Below are the code and all the weights of a small trained network. Each question names an input and a class and asks about switching units off, where a switched-off unit gives its printed mean instead of its output.

import numpy as np


def w(rows, s, z=0):
    codes = np.array(rows[::2]) - 128.0
    scale = np.full(codes.shape[1], s)
    scale[-1] = z or s
    return codes * scale


def f(y):
    return y / 2 * (1 + np.tanh(0.7978845608 * (y + 0.044715 * y**3)))


def log_softmax(a):
    a = a - a.max(-1, keepdims=True)
    return a - np.log(np.exp(a).sum(-1, keepdims=True))


def net(x, mask):
    res = np.array(x, float).reshape(1, 4) / 4 @ E
    y = f(res @ A[0][:, :-1].T + A[0][:, -1])
    res = res + np.where(mask, y, B[0][:, -1]) @ B[0][:, :-1]
    return log_softmax(res[-1] @ U[:, :-1].T + U[:, -1])


A, B = {}, {}
E = w([
[144,99,188,67,149,175,154,138,73,151],'x0',
[124,72,95,123,111,95,111,155,134,84],'x1',
[136,76,152,140,176,133,3,134,92,134],'x2',
[218,147,195,139,76,70,98,94,108,118],'x3',
],0.016)
A[0] = w([
[116,72,165,42,167,193,158,148,115,131,85],'N0',
[150,193,170,98,125,158,170,23,155,175,152],'N1',
[7,86,49,145,154,199,144,164,203,93,255],'N2',
[198,170,152,155,50,46,100,83,184,121,173],'N3',
[156,157,147,156,65,51,135,85,111,75,194],'N4',
[148,93,136,150,148,79,48,125,127,108,155],'N5',
[141,70,73,131,121,144,125,157,148,68,132],'N6',
[133,194,105,111,128,148,218,93,123,154,122],'N7',
[192,133,188,117,100,149,164,127,74,112,136],'N8',
],0.011,0.0064)
B[0] = w([
[135,160,53,36,102,116,170,167,112,180,203],'N0',
[170,130,87,28,152,63,142,129,229,107,191],'N1',
[48,155,138,184,83,192,183,195,152,58,254],'N2',
[122,166,185,173,179,47,74,153,245,169,216],'N3',
[39,127,226,148,126,69,118,196,127,131,198],'N4',
[158,190,127,70,110,129,108,85,106,195,198],'N5',
[107,118,40,91,155,126,168,80,128,120,161],'N6',
[151,186,96,61,118,121,93,141,196,180,195],'N7',
[84,131,206,97,110,54,83,198,162,108,188],'N8',
],0.011,0.021)
U = w([
[24,123,223,175,132,96,124,201,159,102,125],'0',
[181,48,82,100,221,195,22,23,2,233,132],'1',
[115,122,18,67,66,157,221,120,157,102,168],'2',
[217,199,163,84,156,38,19,96,173,200,153],'3',
[228,15,97,221,183,113,162,46,150,72,3],'4',
[116,201,160,235,105,216,62,24,123,115,122],'5',
],0.0073,0.0037)

Each question gives the input, the list of numbers given to net, and the class t.
The units are the neurons (one row each of A and B). Each row of codes is followed by its name. A weight is (code - 128) times the scale printed after its matrix; where a second scale follows, it is the last column's (A, B and U).
mask holds one flag per neuron, in row order. A switched-off neuron (its flag False) gives its mean, the last column of its row in B, instead of its output. The means were averaged over made-up inputs and are rounded, as every weight is.
A unit's drop is (log p(t) with every unit on - log p(t) with that unit switched off) / (log p(t) with every unit on - log p(t) with every unit switched off).
The circuit of an input: a set's keep is (log p(t) with only the set's units on - log p(t) with every unit switched off) / (log p(t) with every unit on - log p(t) with every unit switched off). Starting from all 9 units, units are removed one at a time, each time the one whose removal leaves the highest keep (on an exact tie, the one counted first), for as long as the keep stays at least 0.8.
circuit, biggest first: the units of the circuit, biggest drop first
k most important neurons: the k neurons with the biggest drops, biggest first
drop when u is switched off: that unit's drop, to one decimal
input [4,-4,7,0], class 1: most important neuron : [N3]
input [-1,-1,-2,-8], class 2: 2 most important neurons : [N3; N4]
input [7,-3,3,-1], class 3: 3 most important neurons : [N2; N8; N6]
input [-8,-6,7,-6], class 5: circuit, biggest first : [N4; N8; N1]
input [8,3,-7,6], class 3: 2 most important neurons : [N2; N1]
input [-7,3,-8,5], class 3: 2 most important neurons : [N2; N3]
input [-8,-3,5,-4], class 5: 2 most important neurons : [N4; N0]
input [5,-4,7,-2], class 1: 2 most important neurons : [N3; N2]
input [-1,1,1,-8], class 2: 4 most important neurons : [N3; N4; N6; N8]
input [7,-3,8,-4], class 1: drop when N2 is switched off : 0.2
input [1,-3,-2,1], class 3: drop when N2 is switched off : 1.4
input [-3,0,2,-1], class 5: drop when N1 is switched off : 0.2
